Below are the code and all the weights of a small trained network. Each question names an input and a target symbol and asks about switching units off, where a switched-off unit gives its printed mean instead of its output.

import numpy as np


def w(rows, s, z=0):
    codes = np.array(rows[::2]) - 128.0
    scale = np.full(codes.shape[1], s)
    scale[-1] = z or s
    return codes * scale


def f(y):
    return np.maximum(y, 0)


def softmax(a):
    e = np.exp(a - a.max(-1, keepdims=True))
    return e / e.sum(-1, keepdims=True)


def log_softmax(a):
    a = a - a.max(-1, keepdims=True)
    return a - np.log(np.exp(a).sum(-1, keepdims=True))


def net(x, mask):
    ids = ['αβγεζηθλξπφω'.index(c) for c in x.split()]
    T = len(ids)
    res = E[ids] + P[:T]
    u = 0
    for l in range(2):
        r = res
        for j in range(2):
            rows = slice(3 * j, 3 * j + 3)
            q, k, v = (r @ M[l][rows].T for M in (Q, K, V))
            z = softmax(np.where(np.tri(T) > 0, q @ k.T / 3**0.5, -1e9)) @ v
            o = O[l][rows]
            res = res + np.where(mask[u + j], z, o[:, -1]) @ o[:, :-1]
        u += 2
        y = f(res @ A[l][:, :-1].T + A[l][:, -1])
        res = res + np.where(mask[u : u + 8], y, B[l][:, -1]) @ B[l][:, :-1]
        u += 8
    return log_softmax(res[-1] @ U[:, :-1].T + U[:, -1])


Q, K, V, O, A, B = {}, {}, {}, {}, {}, {}
E = w([
[80,137,140,160],'α',
[140,97,110,252],'β',
[89,161,125,97],'γ',
[182,162,187,190],'ε',
[87,75,132,119],'ζ',
[153,156,101,80],'η',
[116,78,114,159],'θ',
[96,161,155,148],'λ',
[73,141,140,166],'ξ',
[114,145,168,137],'π',
[128,109,76,145],'φ',
[160,126,81,121],'ω',
],0.025)
P = w([
[102,149,150,50],'0',
[120,65,144,66],'1',
[95,84,131,46],'2',
[82,99,134,54],'3',
[73,119,126,36],'4',
[55,118,117,41],'5',
[44,122,107,31],'6',
[30,149,102,28],'7',
[20,139,98,22],'8',
[20,111,115,28],'9',
[4,129,105,25],'10',
[12,129,112,15],'11',
],0.0031)
Q[0] = w([
[131,252,78,100],'0.h1',
[171,154,148,218],'0.h1',
[176,106,53,108],'0.h1',
[122,67,126,108],'0.h2',
[76,189,63,117],'0.h2',
[195,176,106,119],'0.h2',
],0.027)
K[0] = w([
[212,152,102,3],'0.h1',
[179,187,134,147],'0.h1',
[193,42,33,134],'0.h1',
[97,145,55,170],'0.h2',
[159,110,73,87],'0.h2',
[247,142,157,86],'0.h2',
],0.025)
V[0] = w([
[107,28,159,102],'0.h1',
[123,2,192,73],'0.h1',
[81,184,50,195],'0.h1',
[136,120,148,88],'0.h2',
[138,166,144,186],'0.h2',
[182,153,187,137],'0.h2',
],0.01)
O[0] = w([
[91,82,198,120,77],'0.h1',
[83,55,245,84,23],'0.h1',
[118,168,31,223,253],'0.h1',
[111,99,117,95,77],'0.h2',
[107,253,60,177,147],'0.h2',
[73,226,65,105,63],'0.h2',
],0.0065,0.0032)
A[0] = w([
[143,169,52,1,82],'0.n1',
[163,128,182,64,52],'0.n2',
[150,107,108,28,91],'0.n3',
[90,171,50,90,49],'0.n4',
[52,126,124,43,23],'0.n5',
[71,155,93,34,255],'0.n6',
[67,165,149,172,21],'0.n7',
[70,65,97,114,80],'0.n8',
],0.012,0.0056)
B[0] = w([
[198,62,234,58,236],'0.n1',
[147,177,86,146,148],'0.n2',
[107,187,178,156,192],'0.n3',
[167,147,149,200,194],'0.n4',
[137,165,166,250,153],'0.n5',
[62,76,99,171,254],'0.n6',
[139,114,200,89,202],'0.n7',
[195,175,113,98,164],'0.n8',
],0.015,0.0057)
Q[1] = w([
[132,141,158,157],'1.h1',
[131,163,157,97],'1.h1',
[152,84,144,152],'1.h1',
[92,135,227,251],'1.h2',
[179,196,64,169],'1.h2',
[167,99,185,128],'1.h2',
],0.019)
K[1] = w([
[158,128,129,145],'1.h1',
[123,146,147,115],'1.h1',
[132,111,127,124],'1.h1',
[128,4,172,70],'1.h2',
[162,86,76,142],'1.h2',
[94,117,133,84],'1.h2',
],0.03)
V[1] = w([
[244,154,149,40],'1.h1',
[91,3,111,128],'1.h1',
[9,173,152,75],'1.h1',
[108,104,139,96],'1.h2',
[130,88,75,122],'1.h2',
[155,115,152,170],'1.h2',
],0.0065)
O[1] = w([
[87,155,46,129,145],'1.h1',
[112,188,173,198,111],'1.h1',
[128,94,107,254,2],'1.h1',
[129,123,139,87,138],'1.h2',
[61,114,128,135,97],'1.h2',
[156,167,95,131,184],'1.h2',
],0.0067,0.0087)
A[1] = w([
[128,184,101,134,42],'1.n1',
[80,221,123,68,139],'1.n2',
[140,48,4,119,90],'1.n3',
[135,81,47,117,18],'1.n4',
[86,51,145,166,64],'1.n5',
[139,78,120,167,221],'1.n6',
[203,108,85,153,84],'1.n7',
[140,109,174,102,2],'1.n8',
],0.012,0.0085)
B[1] = w([
[187,86,136,86,144],'1.n1',
[132,52,133,232,198],'1.n2',
[100,7,123,161,143],'1.n3',
[191,219,181,148,132],'1.n4',
[52,125,125,68,147],'1.n5',
[138,203,92,51,254],'1.n6',
[61,112,130,126,194],'1.n7',
[88,47,115,232,147],'1.n8',
],0.019,0.0063)
U = w([
[135,160,89,168,134],'α',
[147,109,230,174,53],'β',
[148,162,146,176,69],'γ',
[119,71,23,148,109],'ε',
[241,118,159,71,253],'ζ',
[240,142,94,228,73],'η',
[139,150,137,181,73],'θ',
[156,254,51,224,227],'λ',
[176,223,212,203,71],'ξ',
[52,159,181,145,111],'π',
[147,151,144,178,50],'φ',
[92,144,135,224,183],'ω',
],0.009,0.005)

Each question gives the input, a string of symbols that net reads in full, and the target symbol t.
The units are the heads (3 rows each of Q, K, V and O) and the neurons (one row each of A and B). Each row of codes is followed by its name. A weight is (code - 128) times the scale printed after its matrix; where a second scale follows, it is the last column's (O, A, B and U).
mask holds one flag per unit, layer by layer, with each layer's heads first. A switched-off unit (its flag False) gives its mean, the last column of its rows in O or B, instead of its output. The means were averaged over made-up inputs and are rounded, as every weight is.
A unit's drop is (log p(t) with every unit on - log p(t) with that unit switched off) / (log p(t) with every unit on - log p(t) with every unit switched off).
The circuit of an input: a set's keep is (log p(t) with only the set's units on - log p(t) with every unit switched off) / (log p(t) with every unit on - log p(t) with every unit switched off). Starting from the 12 units with the biggest drops (on a tie, the unit counted first), units are removed one at a time, each time the one whose removal leaves the highest keep (on an exact tie, the one counted first), for as long as the keep stays at least 0.8.
circuit, biggest first: the units of the circuit, biggest drop first
most important unit: the unit with the biggest drop
k most important neurons: the k neurons with the biggest drops, biggest first
heads that matter: for each layer, one digit per head in row order, 1 if its drop is at least 0.15 and else 0, layers parted by /
input ω π π, target ω: 3 most important neurons : 0.n1, 1.n2, 0.n5
input λ λ ω π, target λ: circuit, biggest first : 0.n1, 0.h2
input ω ω λ φ π, target ω: 3 most important neurons : 0.n1, 1.n2, 1.n6
input ξ ω ε η ω ω π π π γ, target π: circuit, biggest first : 0.n6, 1.n5
input λ θ ξ, target λ: heads that matter : 10 / 10
input β ξ γ ω ω ω θ φ ζ, target ε: most important unit : 0.n6
input ω π ω ε ω π ω ζ, target ξ: circuit, biggest first : 0.n8, 0.n5, 0.h1
input β β π, target β: circuit, biggest first : 0.h1, 1.n6
input ζ λ β λ η θ, target λ: heads that matter : 01 / 00
input β ω ξ ω γ ω θ, target ε: circuit, biggest first : 1.n3, 0.h1
input α ε π ω ω γ λ β, target λ: heads that matter : 00 / 10
input π η π π ω λ ω ω γ ω θ, target ζ: circuit, biggest first : 0.h1, 0.n8
input η ω ω ω ξ β ω β π ω θ, target λ: heads that matter : 11 / 10
input β ω β α, target β: circuit, biggest first : 1.h1, 1.n6
input ω ξ ω α, target ω: circuit, biggest first : 0.n1, 1.n2, 1.h1
input π π ω λ, target π: heads that matter : 11 / 10
input ε φ β π ω η π ζ ε η, target β: circuit, biggest first : 0.n1, 1.n8
input ω β π β ξ, target β: 4 most important neurons : 1.n6, 1.n2, 0.n7, 0.n6
input ω η ω λ, target ω: circuit, biggest first : 0.n1, 1.n2
input ω λ α ξ ω ζ, target ε: most important unit : 1.n3
